Each row comes from the steps of one walk. Every step used is in the known rows, and no mark comes twice. Write the walk behind each row, first mark first.
Known rows
nuri > bira > kodur > giriz > lezi > giti > zeden > dimul: [  89   23 -229  -92   89   63   15  -75  118  -41  266 -219  188 -168
  270  203   16 -241  -69   98 -310 -222   59 -305 -110 -395  422  100
  124    1  -96  -37 -238  -47 -287  -11  245 -371 -100  332 -577   38
   93 -236 -222  287 -262  106 -151  597 -298  -70  250   53]
vene > nipivev > bira > kodur > giriz: [ -36   27  -90 -175   17   -7  314  149   -3 -165  156 -537  124 -190
   48  175 -212   12  -91 -161  -98 -259  -51 -177  -33   -8   52  340
  -24  263 -330 -160   45   26 -518   31  291 -210   15   58 -193  101
   36   -3  -88  279 -262  -89  373  263 -224 -146 -112 -126]
giriz > kodur > giti > zeden > dimul > suvi > lezi > buda: [  42 -353   40  185   76 -505   24  149   28  125  105  209  -55   44
  430   91  159 -252   21  135    8  -50 -117 -304   46  -54  311  105
  161  -25  -38  -82 -223  -48 -190   65  252 -122   59  119  -59 -251
 -153 -531 -136  477  -39  136   -2  327 -198   24  146  134]
giriz > giti > nuri > lezi > buda > zeden > dimul > suvi > bira > vene > nipivev: [-129 -397  284   81   89 -408  261  218  -83 -148  169   92  163 -357
  136   79  215 -157  -28  193  148   57 -156 -166  122 -390  335  162
   48  111 -235  -92 -121  -99 -344  -44  362 -213   95  138 -465 -111
  -11 -322  -38  140  -33  103  -19  397 -345   53    4  -50]
vene > buda > zeden > bira > vegem > kodur: [  27 -506   77 -102 -348  -66  127   60  104 -157   80   15   73  -49
  188  253 -152 -143   39 -218 -106 -100 -162 -391  266 -189  291  210
  130   91 -172  -26   85  108 -418  211  326   39  235 -179 -294 -163
  -13   36 -183  140  -96   78  -32  247 -323 -220 -107 -264]
giriz > lezi > buda > zeden > giti > nuri > vene > nipivev > bira > kodur: [ 151  -89 -137  -95    7 -221  277  192   34 -124  362   73   93 -399
   82    0  136  -77 -123  -96 -164 -252  -13  -40  137 -248  430  182
   30  105  -87  -89 -230 -177 -156    4  200  -98  174 -116 -315  -32
 -240  141 -343  190  -65   89  333  229 -562   -9   14   63]
lezi > buda > nipivev > dimul > suvi > bira > vegem > vene: [  69 -113 -182   -6  -84 -699  -16 -157   69 -344  126   -5 -210 -169
   23  149   71 -272  -34  273 -155 -178 -110  -52  332 -401   26   43
 -178  157   -9  171  -96 -142 -479  -60  251 -141  148    0  -79   35
   11 -255 -108  237  -97  -55  -80  295 -230    1 -390 -369]
lezi > buda > zeden > dimul > giti > nuri > suvi > bira > kodur > giriz: [ 206 -168  -73   37   56 -657 -141   82  137 -331  253  207  169 -152
  277   55  155 -325   27   52 -128 -357 -121 -113  204 -436  463   50
  203   73 -145  -67 -370 -104 -163  188  176 -221   30   25 -431  -63
 -240 -178    8  430    6   27 -108  478 -555 -246    4    2]
nuri > lezi > giti > zeden > vegem > nipivev > dimul > buda: [-384    8 -399   25  -87  -97  186 -263 -126   25   89  231   99 -156
  602  297  188   18  -31   55 -573   69  138 -138 -221 -393 -122  282
   18 -227  -57  115  252  147 -301 -130   90  -78   15   63 -148   92
  -20 -188 -132   76 -377  216 -377  135 -242   55 -179    3]
lezi > buda > zeden > giriz > giti: [ 117 -531 -126   14  -11  -87 -116  -59  -90  -52   69  249  181  -21
  227   89  195 -230   26 -144   21 -202   71  -73    7 -349  404  128
   21   25   95   20 -127  -78 -128  141  209  -11   92 -111  -18 -286
 -248  -88   74  370   90   25  109  264 -157  -83  -12   18]
lezi > buda > giti > nuri > vene > nipivev > bira > kodur > giriz: [   3 -190 -137  -68   32 -444  257  189 -115 -283  172 -251  232 -187
  232  102   99  -72 -138  105  -87 -298 -174 -115  145 -444  298  418
  -37  209 -258 -174 -199   21 -267  148  358 -277  -27   42 -132   88
 -226  -99  -94  357 -149   22  -33  285 -430 -169    1  -87]
zeden > vegem > vene > nipivev > dimul > suvi > lezi > giriz > kodur > giti: [  -4 -399 -262  -40  105 -328  227  143 -109   92  383 -217  -24  -95
  413  295  183 -243  -65   64   24  196  183 -288   54  100  -98  227
  -59  187 -165    9  -11 -129 -769   37  352 -220  205 -138 -228    6
   -6 -192 -100  486 -265  -14  478  312 -190   44 -384 -255]
vene > nipivev > bira > vegem > lezi > buda > zeden > giriz > kodur: [  43 -330  -78 -243  -37 -106  433  211 -106 -253  285 -297  323 -350
  214  289  -27 -209  -90 -325 -141 -162   38 -270    3  -42  262  363
   73  323  -60  -20   13 -146 -673  -84  432  -63  182  -58  -48 -232
   39  -47 -243  281 -206  -39  403  389 -308 -144 -335 -147]
vegem > nipivev > bira > kodur > giti: [-312   67  -43 -281  104 -126  199   22  -20    0  -51 -376    4  -53
  233  116 -440  119 -174   16 -159 -152   10 -161   43 -153  -17  305
   19    6 -252  -93  265  241 -551  -29  439   10   50   54   45  196
  -66 -114    9  281 -254   61   74  270 -300  -24  132  -25]
zeden > giti > nuri > bira > kodur > giriz > lezi > buda > nipivev > vene: [ 323 -122 -180  -43   78 -206  338   71   30   35  118 -303  -32 -222
  244  292  193 -229 -132   68 -351 -231 -146 -209  243 -355  409  254
  -64  126 -137  -30 -152 -110 -207 -107  375 -243  -44  258 -473  -12
 -137   -5 -216  196 -102   67 -140  481 -409   48  198 -126]
zeden > vegem > kodur > giriz > lezi > giti > nuri > suvi > bira > vene > buda: [ 321 -312   42   96 -173  111  518  351  135 -302  285 -163 -157 -156
  358  235   56 -262  -77  176 -243   41 -105 -381  113 -549  211  135
  106  151 -357   41  134    5 -571  197  224  -39   99   80 -688  150
  -99   36  -85  264  -61  -75   43  374 -547  -56  130 -365]
suvi > nuri > vene > nipivev > dimul > buda > giti > giriz: [-318  153 -180   90   66 -823  179  147 -451  -92   58 -120  464    9
  294   73   61 -103 -127  152  -97  -44 -108  -31    4 -238  130  296
  -92   25 -167   32  -63  -75 -198    1   41 -221  -10  -62 -131   29
  -39  -61   25 -104 -195  102 -494 -114 -387 -287 -376 -191]
kodur > giti > zeden > vegem > lezi > buda > nipivev: [-374 -133 -425  -39 -194 -192  216  -47  -75   45 -111  355 -110  -55
  531  199 -153   31  -28  -24 -215 -185 -241 -322   24 -461   13  320
  -50 -217  274 -119  342    9 -156 -140  348   13  -17  -18    5 -113
   14 -209 -148  229 -330   89    1  174 -277   47  -13 -168]
nuri > suvi > lezi > buda > nipivev > dimul: [ 193  -28 -131   44  -44 -337  158   69   19  258  377  245 -283 -186
  119 -157  171 -191  -63   98  -91  -91  -59   87   18  206   -4 -161
  -53   51  176  106   66 -183 -123   22  133   14  117  112  -97 -119
  -76    6   77  -25  128   56   47  284 -297  -11 -115   -6]
kodur > giriz > lezi > buda: [ 299   74 -242  292  -30   92  217   15   55 -198  108  -17 -311  -42
  114  112  219 -185  -95  150 -252 -271  -72  -40    5 -129  285  206
  -41  -45   38  159  -40 -148   23   92    6  -56 -115  252 -142  -58
 -180   -5  -95  305   89 -127  -19   93  -49   -2  130  164]
vene > buda > zeden > dimul > suvi > lezi > giriz > giti > nuri: [ 210 -540  163  344  -68 -535   -9   69 -158  105  264  184  237  -73
  456  139  244 -474  -83   48  159  168 -176 -149  393  -20  189  109
  125    3 -204  114  -73 -132 -251  136  307  -33  172    6 -344 -296
 -277 -171  157  251  293  202  -47  461 -212  -93   98   90]
vegem > vene > buda > giti > zeden > bira > kodur > giriz > lezi: [ 278 -372 -175  106   37  -55  168  -69   54 -206  160 -187  -74   47
  188  323 -311 -105  -92  222   69  -73 -309 -572  248 -712  456  485
   20   32 -192  149  -80   -8 -380  200  347 -278  -18  186  -61 -165
 -141 -178 -199  390 -202  111   66  275 -114 -139  211 -100]
giriz > kodur > giti > zeden > dimul > buda > nipivev > bira: [ -95 -174  -58   -6   22 -527  258   36 -133  254 -143 -250  265  -76
  544   85 -109 -218  -83 -108 -108 -323 -286 -352   50 -227  109  278
   90   -4 -190   -3    1  167 -261  -34  343 -110   33  -36  -82 -220
  -66 -272 -258  285 -296   99 -106  323 -390 -133   54   24]
lezi > giriz > kodur > giti > nuri > bira > vene > nipivev > dimul: [  77 -241  148    0 -148 -479  270  197 -181  127  250 -614  323 -184
  181  175  354 -449 -132  -40 -106   37  151 -256  154   82  -75  298
 -110  271  -65 -207  -45   -3 -472  -34  361 -269  108  111 -471   65
  117 -131 -207  404 -232   98  -17  366 -417 -172 -118 -130]
bira > kodur > giriz > zeden > dimul > suvi > lezi > giti > nuri > vene > nipivev: [  75 -319    3    4  217 -320   94  154  178  -42  473 -263   82 -280
  365  179  251 -145  -67  148  -59  -86   17 -225   29 -113  280   -5
  201   14 -188  -54 -295 -201 -602  115  202 -453   90  128 -344  -30
  -73 -106  -48  215 -149   50  420  278 -281  -62  -20   72]
kodur > giti > giriz > zeden > vegem > vene: [-162 -383 -279  -48   -5  154  122 -110 -176  -79  -43  -40   46  106
  444  306 -140   53  -45   73  -55   27   19 -284  192 -379  122  201
    7 -200    0   95  176  106 -307   40  276  -26   12  -17  103   -6
  -12 -120   53  356 -309 -108  190  -15    5   47  -36  -50]
giti > nuri > suvi > lezi > giriz > zeden > vegem > nipivev: [ 183 -176  -10   48  167  -56  253  120  -32  161  299  -62 -213 -272
  468   28   97 -106    4  -34 -107  407    8 -121  347  106   25 -107
  173 -136   53  -34  180  -95 -229   67  214  242  221  104   52 -133
  -78  185  181  -71  -16   27   69  139 -161  174 -182   78]
vene > nipivev > dimul > buda > giti > giriz > zeden: [-225 -161 -116  206   66 -514  157 -119 -244  -37  161    8  317 -116
  324  236   58  -43  -57 -111 -195 -136   61 -118   70 -110  123  422
 -101   -9 -276  272  203   76 -245   -5  128 -227  111 -140  -51 -130
   64 -199  -13  166  -69  117 -327  -19  -87 -216 -227  151]
kodur > giti > zeden > bira > vene > buda > nipivev: [-170 -291  -42   23 -413 -266  227  -74   29   35 -161  -48 -128   29
  278  134 -261  -16    1    0   27 -192 -360 -451  219 -535   38  272
   19  -55   93 -145  359   74 -249  118  368 -170   34   47  -37 -201
   13 -120 -215  128 -306   97  -68  125 -281 -135   74 -297]
bira > vene > nipivev > dimul > suvi: [   5  -68   85   20 -190 -384   77   -2   -4 -145  305 -188  -31 -178
 -150   96  134  -62  -99  155  -39   14   79   24   65 -151 -251  182
  -77  240 -109   31   53 -105 -466   -9    5 -291  183  -83 -107   69
   62 -213 -208   34   19   71  147  -25  -63   18 -323 -135]
bira > kodur > giti > zeden > giriz > lezi > buda > nipivev > dimul > suvi: [  44 -203 -123   21  -96 -590   23  -93   60  125  134   74  -36  -40
  247  192  -38 -204 -109   80 -227 -448  -64 -280   32 -529  255  426
    5  -14   97 -106    0 -119 -471  -38  214 -204   74   -4  -95 -192
 -134 -314 -158  487 -234  124   60  250 -408 -160   63  -16]
vegem > vene > nipivev > bira > kodur: [  -1  -88 -155 -231   82   58  263   46  -46 -223  216 -481  187 -187
 -161  132 -297   77 -119  -19   52    6  -47 -196  126 -131  -22  171
  -95  299 -180  -52 -158  -28 -545  -47  286 -165  133  -64   27  143
   42  -41 -160  208 -305  -62  636  179 -112  -56 -200 -156]
giriz > giti > nuri > vene > nipivev > dimul > buda > zeden: [ -94 -243    1   21   -2 -598   63  123 -161  155  134   52  460 -225
  228   47  196 -195 -122  -53   12   11  -70  -92  106 -339   76  389
  -63   10 -178   69  -84   -1 -228  -69  114 -204  109 -276 -269   33
 -108   86 -116  163    4  213  -72   34 -289 -169 -209   74]
zeden > giti > giriz > lezi > buda > nipivev > dimul > suvi: [ 170  -70 -209  151  -71 -457  189  -86 -174  -36  108  247  -97  -68
  367  201  250 -255 -176  177 -248 -274  140  105  218 -257  195  211
  -21  -20 -295  330  198 -167 -125    7   15  -97  123  109 -262 -184
 -255 -275 -179  220   78   68 -316  106 -167   65   65   71]
nipivev > bira > vene > buda > zeden: [ 233 -250   37   39 -373   17  158  -35  -83 -202  158 -183   77 -117
   -2   32 -112 -132 -118   -7  -59  -56 -156  -73  201 -300  -55  128
  -25  133  -73   92  -10  122 -334  106  263  -51  135   -8  -57  -63
 -122   35 -108   78   93   89  116  244 -335  -11  -71 -193]
giti > nuri > bira > vegem: [  19   58  180 -136 -102 -131  143  130  -71  -75  -55 -221  312 -151
   89  130   29 -115    4  -14 -200  172 -122 -162  245 -180  168  107
   32  115  -37 -198  -61   13 -142 -186  265   -4  -71  149 -204  161
  153   47  -88  -26 -125   45 -467  258 -182  -82  -70  -91]
giriz > zeden > bira > vene > buda > giti > nuri: [ 144 -578  311  172   -7 -191  215   -8   -6 -117   22  -41  -56 -139
  181  165  -25  -42   46   35  145   73 -109 -315  232 -439  319  102
   93  -11 -116  184  155   71 -241  246  342 -125  169  -14   35 -286
  -68   76  -98  -33   42  168 -194   57 -176  -15  157  -73]
vene > nipivev > bira > kodur > giriz > giti > zeden > vegem > lezi: [-141 -186 -254 -230   81   74  442  206 -104 -100  143 -307  169 -259
  450  382 -413  -14 -129 -132  -69  -68  -26 -466  -89 -426  130  672
   18  136 -348  -33  278    9 -710 -103  491 -213   51   59 -228   21
   66 -136 -169  424 -376   36  376  394 -211   13  -37 -195]
kodur > giti > zeden > dimul > suvi > nuri > bira > vegem > lezi > buda > nipivev: [-392   -9 -165 -110  -94 -725  141   11 -206  -82 -122  156  178  -75
  484  226 -219 -238  -39  207 -235 -127 -407 -313  180 -505  244  175
   86  -67  200 -120   61  -74 -410 -220  558  -88  -10  254 -128  -96
  137 -467 -132  117 -324  193 -436  467 -418  -58  -45 -206]
giriz > zeden > bira > vegem: [  40 -341   90 -137   73   30   63  -90  149 -121    8  -68 -174 -175
  197  196 -112  -24  146 -131  -10   -1  139 -231   98 -137  325  -18
  178  -30   25  181  161  -10 -293  130  251  -34  190  -42   95 -185
  117  158 -127   -8 -174  -61   -8   43   10   52  -94  -92]
bira > vegem > kodur > giriz > giti > nuri > suvi: [ 235 -379  227 -224 -116  -59  266  325  -14  -15   37 -378  165  -36
  409  242 -102 -286  -98   81 -102   60 -164 -385  255 -405  248  459
  178  178 -325  -54  137   97 -532    2  339   55   73  200 -210  232
  -42  -78   65  385  -72  -83  -87  307 -145 -159  142  -29]
suvi > kodur > giti > nuri > bira > vegem > nipivev > vene > buda > zeden > giriz: [-275 -383   87 -280  -53 -490  194  121   23 -122   39 -355  379   40
  246  389 -184 -231  -64  -94  -96  107 -271 -469  358 -261  312  332
  105  122  -78 -187   89   64 -454 -144  530   10  -23    5 -172  120
   82  -11  115  301 -163   37  -35  461 -480 -195  -64 -375]
vene > buda > zeden > vegem > lezi > giriz > kodur > giti > nuri > bira: [  62 -519   66   28 -157 -168  247  256 -187  142  186   26  295 -102
  482  275  136 -387  -73 -152 -147   85 -184 -397  267  -83  114  313
  -35  -20  -65 -129  -57  136 -385    8  513   37   76  -32 -539 -234
    5  -43 -187  339 -121  283  -14  478 -538 -126   -9 -243]
vene > buda > giti > zeden > vegem > lezi > giriz: [ -17 -390 -192  173 -141 -243  100  -45 -222  -60  155  228  112   36
  556  292 -111 -183  -48   59  -27  154 -166 -331  258 -420   34  444
   -5  -66  -52  130  240   39 -133   76  319  -21   72    6  -37 -239
  -61 -246  -37  191  -46  211 -219  264 -147  -42   86 -217]
dimul > giti > zeden > vegem > kodur > giriz: [  65 -162 -418  -32 -235  -20  167  -15   39 -183 -150   -4  160  102
  514  245 -130  -47   67  -22 -294  -60  -10 -492   95 -616  151  427
  218 -134 -311   16   -7   93 -293   72   63 -172   60   16  -70   31
   41 -100 -135  421 -215    6 -271  108 -158 -157  -78  -52]
kodur > giti > nuri > suvi > lezi > giriz: [  85 -112   80   80  -82 -223  213  243 -107  213  128   27   75   14
  334  -59   52 -233  -53    3   53  191  -81  -76  146  141   35   22
  121   12  154 -174  142  -23 -117   30  251   34  -13  222 -144   38
 -120   47  293  235  -58   27  -34  225 -311 -104  166   96]
zeden > vegem > kodur > giriz > lezi: [ 111 -116 -306  -40  -30  356  388  175   63  -34   75 -218 -170  -72
  347  266  -25  -32  -86  -23 -282 -110   31 -321  -93 -175  218  260
   99  -42 -228   33  144   10 -353  104  108   14   41  -16 -391   56
  -16   95 -138  212 -150 -155   66  159 -230   61  -10  -86]
nuri > bira > vene > nipivev > dimul > giti > zeden > vegem > kodur > giriz > lezi: [ 102   -5 -397  -98 -308   46  483   72   34 -142  241 -398  145 -244
  193  281  -54 -113  -89   60 -450  -51   97 -544   22 -534  176  467
   45   90 -274   47   19  -31 -616  -37  256 -445  111  138 -538  117
  340  -80 -449  289 -265   59 -262  371 -408 -116 -221 -149]
nipivev > dimul > suvi > bira > kodur > giriz > lezi > buda: [ 297   48  -56  232  105 -558  -40   34  200 -313  286   50 -310 -107
  -37  195   98 -339  -83  282 -231 -287  137  -18  -17 -263  275  212
  -49  102 -229  222 -184 -103 -455   96   56 -294   33  135 -491   21
 -114 -250  -80  502   41   35 -171  292 -367    7  -42 -102]

Which walk is each row?
[ -40 -233  176    4   80 -479  305  153  133  -95    9  -61 -166 -137
   -8   91   -5  -69  -21  297 -106 -132 -289 -186  232 -329  172  190
  -67   65 -108 -226 -312   79 -438 -127  353 -221   -2  224 -330  -49
   70 -297   48  181 -276   70  -62  307 -480   30    0 -364] : dimul > suvi > bira > kodur > giti > nuri > lezi > buda > nipivev > vene
[ 123 -197  204  -36 -223 -288  257  146 -143  126  -19 -198  173 -125
  222  131   85 -129  -66   35  -88   21 -278 -186  349 -307   78   32
  -77  146 -207  -88  138    2 -143  -24  380 -125   28  122 -366  -53
  -62  -16 -237  -92    1  191 -276  331 -429  -56  173 -266] : zeden > giti > nuri > bira > vene > buda > nipivev
[ 205   87 -198  112  -12 -319  143  -31  107   69  265 -223 -260 -171
  164  165  190 -234 -204  130 -339 -555  -35 -143  -58 -153  196  369
 -176    5    6   58    4 -178 -317  -33  118 -194  -39  147 -337    4
 -136  -33 -175  338  -70  -31   94  282 -342 -133   70   23] : bira > kodur > giriz > lezi > buda > nipivev > dimul
[  79 -427  -80   66  -20   48  290   90  -92  -58 -102   40   60 -143
  385  246  232 -218  -23  -34  -51 -147 -106 -245  -41 -391  473  366
   92  -88 -138  -25   23   49 -205  134  349 -129  -98  313 -358 -162
 -203   43   27  371 -150   70 -204  298 -233  -24  105   91] : kodur > giriz > giti > nuri > lezi > buda > zeden > bira
[ 158 -540   22    4 -156 -461   43   20 -154 -169  255   35  378 -261
   53  191  337 -350  -49  -39 -101  -66   60  -95  185 -539  291  248
  -27  253  -82  -68 -227 -104 -534   66  337 -268  200  -82 -317 -206
 -103 -232 -137  367   62  211 -102  385 -355  -80 -305  -82] : lezi > buda > zeden > giriz > giti > nuri > bira > vene > nipivev > dimul > suvi
[   8 -386   64  168  169 -235  136   -4 -182  -83  -15   76  232   44
  548  150 -115  -24  -12  -10 -106 -197   87 -255  137 -385  558  355
   74  -67 -302  224  -54  227 -172  263  214 -262   89  -16 -110 -377
 -139 -268  -76  195 -202  124 -590   18 -266 -174  117   25] : dimul > buda > giti > giriz > zeden > bira > kodur
[ 273 -722   25  -14   22 -288  248  186  -93  -21  425  103  137 -105
  328  265   64 -495 -134   67  135  366 -115 -232  421 -229   22  335
   45  138  -79  235  -63  -48 -285  -32  281  103  236 -118 -293 -111
 -124   29  105  217  143  138  403  346 -270   93  -28 -384] : nipivev > vene > buda > zeden > vegem > lezi > giriz > giti > nuri > suvi > kodur
[ -74 -588  103  -38 -483 -115  386  135  -89  -35   36 -110  253  -66
  430  348   19 -260  -33 -201 -192  -18 -197 -472  302 -124  264  385
  160   26  -57 -204  191  160 -464  155  509   29  145   73 -474 -111
  -31   57  -63  290 -343   86 -145  350 -561 -292   18 -196] : vene > buda > zeden > bira > vegem > kodur > giti > nuri > lezi > giriz
[-190 -157   29  200  172 -167  291   45 -409  -76  -95  146  102   10
  320   84  145  -29   36  204 -146    6 -144 -123  -59 -164  456  109
  -52 -233   49   -2  -86   19  -19  -52  254  122  -52  420   99 -183
    6 -140  253  -52 -150  104 -455   53 -253  -48   58   41] : suvi > nuri > lezi > buda > giti > giriz > zeden
[   2 -131 -414 -193  -86  245  695  268    6 -233  179 -399  171 -332
  389  255   74  -75 -168  -66 -314  -80   79 -283  -84 -363  123  249
  149  109 -414  -18   88  -19 -613   77  202 -127  109  -83 -530  252
  -25  276 -222  212 -310 -129  249  244 -440  -14 -140 -158] : zeden > vegem > kodur > giriz > lezi > giti > nuri > vene > nipivev > bira
[ 122 -316    0  -22  -30 -168  526  159  -53 -135   38 -323  -84 -230
  370  169  182 -216  -72   58 -125 -191 -149 -235   76 -180  353   60
   40    2 -135  101  100  -10 -195   12  370  -91   20  440 -208  -38
 -110   65  -53  231 -155  -55  127  308 -634  140  148 -141] : suvi > kodur > giriz > zeden > giti > nuri > lezi > buda > nipivev > bira > vene
[ 224 -247 -136   17 -219  -55   57   72  -68   18  303  136   66  -11
  205   54  103 -125 -154  129  -27  -83 -111  -61  338 -265  241  132
   65 -132 -123  158 -114  -85   64  175  -18 -102   70  -26 -270 -210
 -194   51 -246   12   64   82   86   -4 -266  -57   46  -74] : nuri > vene > buda > zeden > giti > giriz > lezi
[ -72  -71 -316   86 -243 -325  161 -302 -116 -174   45  -77  306 -216
  520   66   69 -218 -101   26 -283 -213  -48 -101   22 -621  -52   12
   90   33  -17  178   64   11 -264  -20  153 -271  108   20 -116  -49
 -131 -246 -194   31 -209   90 -218  329 -321  -36  -33  -59] : lezi > giti > zeden > dimul > buda > nipivev > bira > vene
[ 177 -577  -30   60   66 -421  240 -134 -182 -124  347 -336  312 -212
  366  519   31 -398 -170  179 -130  280 -127 -306  487 -272  158  325
   76  139    0  399  -11  -49 -398  -96  584 -206  120   99 -149 -133
  107 -134    0   12   54  139 -236  553 -106    8   76 -174] : nipivev > vene > buda > giti > nuri > bira > vegem > lezi > giriz > zeden > dimul
[  79 -157   85 -179  106 -141  150  236  104  106  179  124   38   86
   92  -75 -262 -180   17    9  200   11  -99 -242  -26 -188  357   42
  269   39   74  -49   60  -87   -5   48   35   74   11  114  -23  -92
   13  -39   73  253 -116  -33  280  127 -330  -78  223  -25] : nuri > suvi > kodur > giti > zeden > giriz > lezi
[ -46 -448   70  -48  -99 -302  350   92 -116  -40  263 -170   70 -191
  208  174  133 -340  -43  160  159  208  260 -281   36 -160  112  338
  101  156 -200   78   83  -80 -425   91  209 -326  238  281 -385 -150
  139 -274 -164  274 -331   97   36  212 -285   91 -123 -247] : nuri > lezi > giriz > giti > zeden > bira > vene > nipivev > dimul > suvi > kodur
[ 144 -490 -168   13 -109   89  655  136  -80   84  -75 -462   24 -136
  281  311  166 -201 -199  141 -259 -121 -264 -413  147 -323  198  489
  -47   14 -206    5  -42   91 -426  -83  374  -87   16  339 -317   19
  -25  -63   41  284 -161  -39    1  326 -229  -13  116  -46] : vegem > kodur > giriz > giti > nuri > lezi > buda > nipivev > vene
[ 306 -417  -78  -86 -247 -642  109 -130  -65  -36  113 -438  322   22
  354  412  -12 -370  -81  106 -114  -62 -196 -591  390 -604   32  522
    3  174 -143  193  -25 -201 -672 -119  271 -200  121  -53  234 -107
   13 -130 -286  389 -183    8  100  274  -89 -404 -247 -258] : bira > vegem > vene > buda > nipivev > dimul > giti > zeden > giriz > kodur
[ 238 -272   69 -230  124 -272  107  156  236 -236  216 -241   -4 -120
  306  141 -263 -247   78  124  -57  -87   -8 -349  207 -303  386  -19
  366   97 -344  259  -27   17 -534  188  290 -188  164  140 -279   36
  182  -90   44  262  -93 -167  -59  431 -322 -178   32 -122] : nuri > suvi > bira > vegem > kodur > giriz > zeden > dimul > giti
[   1  -45   47  154 -141 -475  311   -6 -146   68   10  134   12 -244
   62   86  410 -129 -106  179 -269  -85 -195   77  108 -115  -83  144
  -74  -42  -21  -46  -50  -55 -136 -151   65    4   11  175 -161  -65
  -75  -81  -79  -40  -69  170 -290   62 -276   19 -158   69] : giti > nuri > lezi > buda > nipivev > dimul > suvi
[-163 -191  383   31 -183 -391  261  360  -52  -73  -16 -109  248  120
   56   54  -49 -202  -60  145   92   96 -251 -309  186 -106  187  103
  -58  146 -109 -164   25   97  -80  -30  329  -62  -89  125 -381  192
   42 -100  -45  270  -28   89 -122  262 -576 -171  301 -294] : suvi > kodur > giti > nuri > bira > vene > buda
